Below is a small trained network, with its code and all its weights. Each question gives an input and a class and asks what happens when units are switched off, that is, made to give their printed mean instead of their output.

import numpy as np


def w(rows, s, z=0):
    codes = np.array(rows[::2]) - 128.0
    scale = np.full(codes.shape[1], s)
    scale[-1] = z or s
    return codes * scale


def f(y):
    return y / 2 * (1 + np.tanh(0.7978845608 * (y + 0.044715 * y**3)))


def log_softmax(a):
    a = a - a.max(-1, keepdims=True)
    return a - np.log(np.exp(a).sum(-1, keepdims=True))


def net(x, mask):
    res = np.array(x, float).reshape(1, 2) / 4 @ E
    y = f(res @ A[0][:, :-1].T + A[0][:, -1])
    res = res + np.where(mask, y, B[0][:, -1]) @ B[0][:, :-1]
    return log_softmax(res[-1] @ U[:, :-1].T + U[:, -1])


A, B = {}, {}
E = w([
[101,54,99,169,178,162,210,178,98,90,120],'x0',
[159,101,154,101,109,54,253,107,168,94,99],'x1',
],0.018)
A[0] = w([
[121,116,114,123,122,147,158,156,101,104,148,92],'N1',
[199,106,117,91,87,58,255,78,160,12,93,164],'N2',
[169,156,137,142,127,123,101,69,181,185,145,58],'N3',
[120,63,109,124,143,180,193,157,75,73,103,217],'N4',
[64,37,152,178,177,140,155,169,106,79,135,154],'N5',
[164,196,205,30,26,171,76,30,138,146,117,245],'N6',
[121,184,116,150,89,144,55,97,100,191,183,255],'N7',
[108,52,131,115,193,183,144,121,122,62,113,136],'N8',
[36,108,56,127,238,159,117,160,51,182,191,226],'N9',
],0.0085,0.004)
B[0] = w([
[103,45,61,186,124,167,177,109,96,146,165,147],'N1',
[77,152,173,126,177,117,61,166,110,85,176,248],'N2',
[189,71,132,123,49,106,157,90,102,217,52,171],'N3',
[70,148,56,211,142,100,167,172,133,83,100,208],'N4',
[146,125,26,201,122,181,219,156,119,107,179,204],'N5',
[222,199,140,21,96,45,64,2,158,128,83,253],'N6',
[114,207,174,101,89,100,93,112,173,85,129,227],'N7',
[133,62,69,154,129,174,233,164,120,96,155,182],'N8',
[42,204,146,113,169,84,120,155,135,62,136,215],'N9',
],0.0094,0.02)
U = w([
[235,170,162,58,47,41,61,39,213,114,70,217],'0',
[161,91,112,89,70,152,111,121,103,136,99,13],'1',
[168,63,72,69,77,188,131,114,65,142,111,47],'2',
[215,130,167,127,102,183,205,103,120,180,71,3],'3',
[131,95,79,131,49,66,97,115,118,159,93,27],'4',
[72,110,27,160,165,153,160,178,150,98,139,186],'5',
[1,180,227,82,157,101,50,171,164,87,186,205],'6',
[106,57,140,132,86,173,146,48,113,247,114,20],'7',
],0.0074,0.0029)

Each question gives the input, the list of numbers given to net, and the class t.
The units are the neurons (one row each of A and B). Each row of codes is followed by its name. A weight is (code - 128) times the scale printed after its matrix; where a second scale follows, it is the last column's (A, B and U).
mask holds one flag per neuron, in row order. A switched-off neuron (its flag False) gives its mean, the last column of its row in B, instead of its output. The means were averaged over made-up inputs and are rounded, as every weight is.
A unit's drop is (log p(t) with every unit on - log p(t) with that unit switched off) / (log p(t) with every unit on - log p(t) with every unit switched off).
most important unit: the unit with the biggest drop
k most important neurons: the k neurons with the biggest drops, biggest first
drop when u is switched off: that unit's drop, to one decimal
input [1,8], class 6: most important unit => N2
input [1,0], class 5: 3 most important neurons => (N6, N2, N7)
input [-1,-4], class 0: 3 most important neurons => (N2, N4, N8)
input [2,8], class 6: 2 most important neurons => (N2, N3)
input [0,3], class 6: 2 most important neurons => (N6, N5)
input [3,-5], class 5: 4 most important neurons => (N2, N6, N5, N8)
input [2,-3], class 5: 3 most important neurons => (N2, N6, N7)
input [0,2], class 6: drop when N8 is switched off => 0.2
input [5,-7], class 5: drop when N5 is switched off => 0.1
input [0,4], class 6: drop when N2 is switched off => 0.1
